Here is a tiny trained network, its code and every weight. The questions are about switching its units off for an input and a target symbol, where a switched-off unit gives its printed mean instead of its output.

import numpy as np


def w(rows, s, z=0):
    codes = np.array(rows[::2]) - 128.0
    scale = np.full(codes.shape[1], s)
    scale[-1] = z or s
    return codes * scale


def f(y):
    return y / 2 * (1 + np.tanh(0.7978845608 * (y + 0.044715 * y**3)))


def softmax(a):
    e = np.exp(a - a.max(-1, keepdims=True))
    return e / e.sum(-1, keepdims=True)


def log_softmax(a):
    a = a - a.max(-1, keepdims=True)
    return a - np.log(np.exp(a).sum(-1, keepdims=True))


def net(x, mask):
    ids = ['βεζλμξω'.index(c) for c in x.split()]
    T = len(ids)
    res = E[ids] + P[:T]
    u = 0
    for l in range(2):
        r = res
        for j in range(2):
            rows = slice(3 * j, 3 * j + 3)
            q, k, v = (r @ M[l][rows].T for M in (Q, K, V))
            z = softmax(np.where(np.tri(T) > 0, q @ k.T / 3**0.5, -1e9)) @ v
            o = O[l][rows]
            res = res + np.where(mask[u + j], z, o[:, -1]) @ o[:, :-1]
        u += 2
        y = f(res @ A[l][:, :-1].T + A[l][:, -1])
        res = res + np.where(mask[u : u + 8], y, B[l][:, -1]) @ B[l][:, :-1]
        u += 8
    return log_softmax(res[-1] @ U[:, :-1].T + U[:, -1])


Q, K, V, O, A, B = {}, {}, {}, {}, {}, {}
E = w([
[72,136,196],'β',
[157,20,111],'ε',
[142,88,145],'ζ',
[165,121,247],'λ',
[87,136,129],'μ',
[121,121,132],'ξ',
[176,121,245],'ω',
],0.015)
P = w([
[161,89,2],'0',
[86,19,156],'1',
[220,206,66],'2',
[42,141,177],'3',
[106,97,190],'4',
[126,227,113],'5',
[18,144,179],'6',
],0.0086)
Q[0] = w([
[18,127,97],'L0H1',
[143,205,182],'L0H1',
[6,129,73],'L0H1',
[128,213,139],'L0H2',
[81,150,162],'L0H2',
[93,141,169],'L0H2',
],0.012)
K[0] = w([
[99,81,79],'L0H1',
[158,254,194],'L0H1',
[104,97,48],'L0H1',
[62,100,85],'L0H2',
[129,104,74],'L0H2',
[170,98,148],'L0H2',
],0.013)
V[0] = w([
[44,254,45],'L0H1',
[154,194,141],'L0H1',
[51,104,78],'L0H1',
[94,105,81],'L0H2',
[94,126,226],'L0H2',
[92,88,216],'L0H2',
],0.0087)
O[0] = w([
[70,116,107,1],'L0H1',
[74,197,85,84],'L0H1',
[65,207,255,124],'L0H1',
[85,55,174,135],'L0H2',
[161,104,112,136],'L0H2',
[177,53,208,165],'L0H2',
],0.0086,0.0079)
A[0] = w([
[108,117,184,47],'L0N1',
[80,94,137,147],'L0N2',
[68,92,123,114],'L0N3',
[149,134,81,252],'L0N4',
[95,11,98,184],'L0N5',
[100,105,213,132],'L0N6',
[116,223,198,120],'L0N7',
[108,147,190,112],'L0N8',
],0.012,0.0031)
B[0] = w([
[117,127,86,176],'L0N1',
[138,121,156,156],'L0N2',
[70,66,187,141],'L0N3',
[20,144,69,142],'L0N4',
[112,255,141,212],'L0N5',
[179,118,130,254],'L0N6',
[219,179,79,165],'L0N7',
[93,99,102,176],'L0N8',
],0.0087,0.0083)
Q[1] = w([
[159,98,154],'L1H1',
[156,88,176],'L1H1',
[138,86,249],'L1H1',
[114,139,118],'L1H2',
[149,179,77],'L1H2',
[130,117,174],'L1H2',
],0.012)
K[1] = w([
[2,134,116],'L1H1',
[95,161,156],'L1H1',
[45,73,98],'L1H1',
[139,151,16],'L1H2',
[163,150,153],'L1H2',
[221,59,175],'L1H2',
],0.0092)
V[1] = w([
[196,146,112],'L1H1',
[189,92,186],'L1H1',
[156,141,88],'L1H1',
[154,67,99],'L1H2',
[183,149,115],'L1H2',
[113,144,248],'L1H2',
],0.014)
O[1] = w([
[206,182,182,134],'L1H1',
[140,70,58,172],'L1H1',
[156,132,118,111],'L1H1',
[63,1,122,142],'L1H2',
[170,170,128,177],'L1H2',
[104,165,32,246],'L1H2',
],0.0084,0.011)
A[1] = w([
[154,175,141,107],'L1N1',
[65,213,165,28],'L1N2',
[24,2,108,117],'L1N3',
[133,84,248,255],'L1N4',
[79,99,137,37],'L1N5',
[56,55,122,28],'L1N6',
[157,56,208,143],'L1N7',
[58,112,181,195],'L1N8',
],0.0094,0.003)
B[1] = w([
[138,114,37,205],'L1N1',
[189,116,171,199],'L1N2',
[90,97,90,251],'L1N3',
[40,1,209,214],'L1N4',
[104,46,124,94],'L1N5',
[120,167,84,140],'L1N6',
[125,61,142,232],'L1N7',
[79,101,147,197],'L1N8',
],0.0071,0.0016)
U = w([
[64,79,7,151],'β',
[149,190,157,158],'ε',
[100,152,204,209],'ζ',
[97,43,192,3],'λ',
[14,64,125,98],'μ',
[48,132,254,213],'ξ',
[100,46,237,22],'ω',
],0.0091,0.0042)

Each question gives the input, a string of symbols that net reads in full, and the target symbol t.
The units are the heads (3 rows each of Q, K, V and O) and the neurons (one row each of A and B). Each row of codes is followed by its name. A weight is (code - 128) times the scale printed after its matrix; where a second scale follows, it is the last column's (O, A, B and U).
mask holds one flag per unit, layer by layer, with each layer's heads first. A switched-off unit (its flag False) gives its mean, the last column of its rows in O or B, instead of its output. The means were averaged over made-up inputs and are rounded, as every weight is.
A unit's drop is (log p(t) with every unit on - log p(t) with that unit switched off) / (log p(t) with every unit on - log p(t) with every unit switched off).
The circuit of an input: a set's keep is (log p(t) with only the set's units on - log p(t) with every unit switched off) / (log p(t) with every unit on - log p(t) with every unit switched off). Starting from the 12 units with the biggest drops (on a tie, the unit counted first), units are removed one at a time, each time the one whose removal leaves the highest keep (on an exact tie, the one counted first), for as long as the keep stays at least 0.8.
circuit, biggest first: the units of the circuit, biggest drop first
unit that matters most: the unit with the biggest drop
top k neurons: the k neurons with the biggest drops, biggest first
k most important neurons of layer l: the k neurons of layer l with the biggest drops, biggest first
input μ μ ξ ζ β ζ β, target μ: circuit, biggest first => [L0N3 L0H1 L1H1]
input ω ε β ω, target ω: 2 most important neurons of layer 1 => [L1N4 L1N7]
input μ μ ζ ξ, target μ: unit that matters most => L0N3
input ω ε ξ ω, target ω: circuit, biggest first => [L1N4 L1H2]
input μ ζ ξ μ ω λ ζ, target μ: circuit, biggest first => [L0H1 L1H1 L0N3 L1N3]
input λ ω ξ ε λ, target ω: circuit, biggest first => [L1N4 L0N5]
input ε μ ε β ε μ μ, target ε: top 3 neurons => [L0N7 L0N6 L1N4]
input ω ε ζ ξ λ λ ε, target ω: circuit, biggest first => [L0H1 L1N4]
input ξ ξ ω ε, target ξ: circuit, biggest first => [L0H1 L0N5 L1H2]
input ξ β ε λ ε ζ ε, target ξ: top 3 neurons => [L0N5 L0N7 L0N6]
input ε ε ε ε ω ω μ, target ε: 4 most important neurons of layer 0 => [L0N7 L0N5 L0N6 L0N4]
input μ β μ ζ, target μ: circuit, biggest first => [L0H1 L0N3 L1H1]
input β β β ω λ ε ζ, target β: circuit, biggest first => [L1H1 L1H2]
input λ β ω ω λ μ ε, target ω: circuit, biggest first => [L0H1 L1H2 L1N4]
input μ λ μ ξ, target μ: top 2 neurons => [L0N3 L0N5]
input ξ ω ξ ξ, target ξ: 2 most important neurons of layer 0 => [L0N4 L0N6]
input λ ζ ω ω, target λ: top neuron => [L0N5]
input ε ζ ω ε, target ε: circuit, biggest first => [L0N5 L1H1]
input μ β ξ ε ξ λ, target β: top 2 neurons => [L0N3 L0N5]
input μ ω β μ, target μ: most important neuron of layer 0 => [L0N3]
input ε ε μ ξ, target ε: top 2 neurons => [L0N5 L0N7]
input μ λ μ ζ β μ μ, target μ: 2 most important neurons of layer 1 => [L1N3 L1N8]
